Here is a tiny trained network, its code and every weight. The questions are about switching its units off for an input and a target symbol, where a switched-off unit gives its printed mean instead of its output.

import numpy as np


def w(rows, s, z=0):
    codes = np.array(rows[::2]) - 128.0
    scale = np.full(codes.shape[1], s)
    scale[-1] = z or s
    return codes * scale


def f(y):
    return np.maximum(y, 0)


def softmax(a):
    e = np.exp(a - a.max(-1, keepdims=True))
    return e / e.sum(-1, keepdims=True)


def log_softmax(a):
    a = a - a.max(-1, keepdims=True)
    return a - np.log(np.exp(a).sum(-1, keepdims=True))


def net(x, mask):
    ids = ['θξστφψ'.index(c) for c in x.split()]
    T = len(ids)
    res = E[ids] + P[:T]
    r = res
    for j in range(3):
        rows = slice(4 * j, 4 * j + 4)
        q, k, v = (r @ M[0][rows].T for M in (Q, K, V))
        z = softmax(np.where(np.tri(T) > 0, q @ k.T / 4**0.5, -1e9)) @ v
        o = O[0][rows]
        res = res + np.where(mask[j], z, o[:, -1]) @ o[:, :-1]
    y = f(res @ A[0][:, :-1].T + A[0][:, -1])
    res = res + np.where(mask[3:19], y, B[0][:, -1]) @ B[0][:, :-1]
    return log_softmax(res[-1] @ U[:, :-1].T + U[:, -1])


Q, K, V, O, A, B = {}, {}, {}, {}, {}, {}
E = w([
[22,69,227,203,247,175,215],'θ',
[74,47,208,30,31,115,26],'ξ',
[27,183,120,240,33,9,109],'σ',
[138,215,127,96,83,191,194],'τ',
[204,98,30,82,183,221,177],'φ',
[146,254,98,28,195,56,81],'ψ',
],0.0047)
P = w([
[58,125,195,48,145,185,233],'0',
[59,186,43,85,181,200,119],'1',
[224,24,143,225,211,26,74],'2',
[112,150,152,111,142,176,136],'3',
[47,236,217,29,17,252,218],'4',
[79,71,98,139,188,45,181],'5',
[253,13,45,247,244,36,34],'6',
[126,150,188,110,74,167,182],'7',
[78,211,227,27,25,201,200],'8',
[120,68,93,159,183,45,145],'9',
[224,30,43,196,225,29,42],'10',
[141,159,188,129,88,161,180],'11',
[134,209,234,46,12,224,228],'12',
],0.0034)
Q[0] = w([
[30,180,213,59,50,224,118],'h1',
[58,232,208,47,41,219,213],'h1',
[185,28,84,222,218,41,63],'h1',
[215,53,39,174,235,184,177],'h1',
[56,206,172,61,36,234,165],'h2',
[167,37,65,206,254,46,88],'h2',
[209,44,93,177,219,22,68],'h2',
[185,24,103,220,193,38,55],'h2',
[43,185,188,45,51,218,187],'h3',
[32,200,192,24,22,215,190],'h3',
[209,82,48,218,220,37,71],'h3',
[29,222,213,40,26,207,220],'h3',
],0.0044)
K[0] = w([
[247,96,19,254,240,30,41],'h1',
[233,33,29,193,233,24,15],'h1',
[50,234,224,60,32,235,251],'h1',
[46,247,166,26,28,123,92],'h1',
[231,49,44,200,212,67,41],'h2',
[18,240,185,25,32,204,227],'h2',
[30,238,213,73,23,218,229],'h2',
[76,232,231,31,37,224,252],'h2',
[214,99,28,223,222,35,44],'h3',
[178,105,54,210,226,6,42],'h3',
[21,145,232,30,25,231,222],'h3',
[142,52,29,237,201,19,35],'h3',
],0.0039)
V[0] = w([
[152,57,77,29,225,27,10],'h1',
[225,41,34,183,235,233,222],'h1',
[178,229,50,19,27,28,13],'h1',
[157,228,34,253,119,24,228],'h1',
[205,240,215,16,41,213,229],'h2',
[76,34,222,38,23,80,17],'h2',
[25,224,227,187,17,46,112],'h2',
[235,216,29,57,174,30,18],'h2',
[41,23,207,203,239,159,102],'h3',
[106,244,55,234,235,21,216],'h3',
[13,11,216,226,39,88,52],'h3',
[45,215,143,226,223,2,23],'h3',
],0.004)
O[0] = w([
[9,44,38,25,232,16,27,81],'h1',
[248,16,29,115,172,199,238,120],'h1',
[111,247,101,14,28,17,16,116],'h1',
[229,237,92,233,98,14,228,71],'h1',
[255,221,250,41,111,198,114,252],'h2',
[26,94,82,57,34,235,15,125],'h2',
[24,227,235,244,28,130,10,115],'h2',
[181,207,14,25,227,14,50,85],'h2',
[13,33,103,195,222,186,220,96],'h3',
[208,235,201,234,250,28,225,95],'h3',
[14,56,7,250,18,242,76,55],'h3',
[22,246,139,238,233,9,31,48],'h3',
],0.0037,0.0016)
A[0] = w([
[148,54,101,139,17,53,204,145],'n1',
[22,165,144,112,225,70,37,185],'n2',
[198,37,214,141,79,78,69,86],'n3',
[168,220,250,17,42,205,87,188],'n4',
[97,127,212,23,51,233,240,139],'n5',
[82,32,22,37,101,227,155,220],'n6',
[110,86,22,68,224,112,78,252],'n7',
[157,176,234,29,214,15,141,197],'n8',
[171,233,231,66,41,198,236,176],'n9',
[200,131,169,190,145,175,57,80],'n10',
[234,25,48,45,203,161,137,174],'n11',
[55,89,90,193,88,171,96,73],'n12',
[212,94,77,202,158,170,43,81],'n13',
[50,88,190,197,39,240,215,206],'n14',
[53,232,218,253,28,92,76,205],'n15',
[187,97,85,196,136,164,77,101],'n16',
],0.0038,0.0032)
B[0] = w([
[234,28,62,122,79,176,224,145],'n1',
[19,209,107,188,221,63,23,160],'n2',
[234,226,238,156,164,198,187,143],'n3',
[190,235,252,26,57,238,42,253],'n4',
[215,53,215,70,83,209,141,227],'n5',
[79,3,36,48,101,163,165,212],'n6',
[64,30,40,9,198,35,96,182],'n7',
[151,181,218,44,229,94,107,200],'n8',
[221,172,228,174,104,225,97,249],'n9',
[193,233,204,244,155,203,29,133],'n10',
[223,46,39,37,81,44,179,185],'n11',
[26,50,52,132,130,58,169,138],'n12',
[87,240,191,241,250,198,30,132],'n13',
[58,53,197,234,64,229,205,216],'n14',
[208,237,38,247,27,103,46,187],'n15',
[121,179,93,240,231,234,27,131],'n16',
],0.0037,0.0053)
U = w([
[37,27,158,236,231,193,241,1],'θ',
[5,85,70,24,13,202,28,232],'ξ',
[80,223,33,238,36,61,108,218],'σ',
[238,220,240,81,23,223,146,81],'τ',
[230,16,26,29,122,29,239,141],'φ',
[77,231,131,29,238,4,72,121],'ψ',
],0.0038,0.0014)

Each question gives the input, a string of symbols that net reads in full, and the target symbol t.
The units are the heads (4 rows each of Q, K, V and O) and the neurons (one row each of A and B). Each row of codes is followed by its name. A weight is (code - 128) times the scale printed after its matrix; where a second scale follows, it is the last column's (O, A, B and U).
mask holds one flag per unit, heads first, then neurons. A switched-off unit (its flag False) gives its mean, the last column of its rows in O or B, instead of its output. The means were averaged over made-up inputs and are rounded, as every weight is.
A unit's drop is (log p(t) with every unit on - log p(t) with that unit switched off) / (log p(t) with every unit on - log p(t) with every unit switched off).
The circuit of an input: a set's keep is (log p(t) with only the set's units on - log p(t) with every unit switched off) / (log p(t) with every unit on - log p(t) with every unit switched off). Starting from the 12 units with the biggest drops (on a tie, the unit counted first), units are removed one at a time, each time the one whose removal leaves the highest keep (on an exact tie, the one counted first), for as long as the keep stays at least 0.8.
circuit, biggest first: the units of the circuit, biggest drop first
unit that matters most: the unit with the biggest drop
top k neurons: the k neurons with the biggest drops, biggest first
which heads matter: for each layer, one digit per head in row order, 1 if its drop is at least 0.15 and else 0, layers parted by /
drop of u: that unit's drop, to one decimal
input θ σ ξ, target θ: top 2 neurons : n4; n14
input σ φ φ φ τ ξ φ τ ξ, target φ: which heads matter : 110
input τ τ σ ψ ξ, target σ: circuit, biggest first : h3; h2; n15; h1
input θ ξ φ, target θ: which heads matter : 111
input φ σ ξ ξ ψ, target ξ: circuit, biggest first : h2; h3; h1
input φ σ φ φ, target φ: unit that matters most : h2
input τ τ τ τ τ ψ ξ, target τ: circuit, biggest first : h2; h1; h3; n3
input τ φ φ φ θ, target φ: which heads matter : 110
input τ ξ σ σ θ, target σ: circuit, biggest first : h3; n15; h2; h1
input τ τ ψ ξ θ, target ψ: which heads matter : 111
input θ ψ σ ξ ψ, target σ: which heads matter : 011
input τ φ φ φ φ θ φ σ σ, target φ: which heads matter : 110
input τ τ ξ τ φ τ θ σ τ τ θ τ ξ, target θ: circuit, biggest first : h3; h1; h2; n14
input θ τ φ σ ξ ξ ψ, target ξ: circuit, biggest first : h3; h2; h1
input τ φ θ φ σ, target θ: unit that matters most : h1
input σ τ φ τ ψ, target φ: circuit, biggest first : h2; h1; n11
input ψ τ ξ φ, target φ: which heads matter : 010
input ξ ξ τ τ φ ψ φ τ τ τ φ τ ξ, target φ: which heads matter : 110
input τ ξ ψ ξ φ ξ τ σ, target σ: top 2 neurons : n15; n5
input θ τ ξ τ, target ξ: top neuron : n6
input τ φ ψ ξ τ, target ψ: drop of h2 : 0.5
input θ θ φ τ τ φ ξ τ, target φ: drop of n11 : 0.1
input θ τ ξ τ ψ τ σ σ, target σ: drop of h3 : 0.2
input ξ τ ξ ξ, target ξ: drop of h3 : 0.2
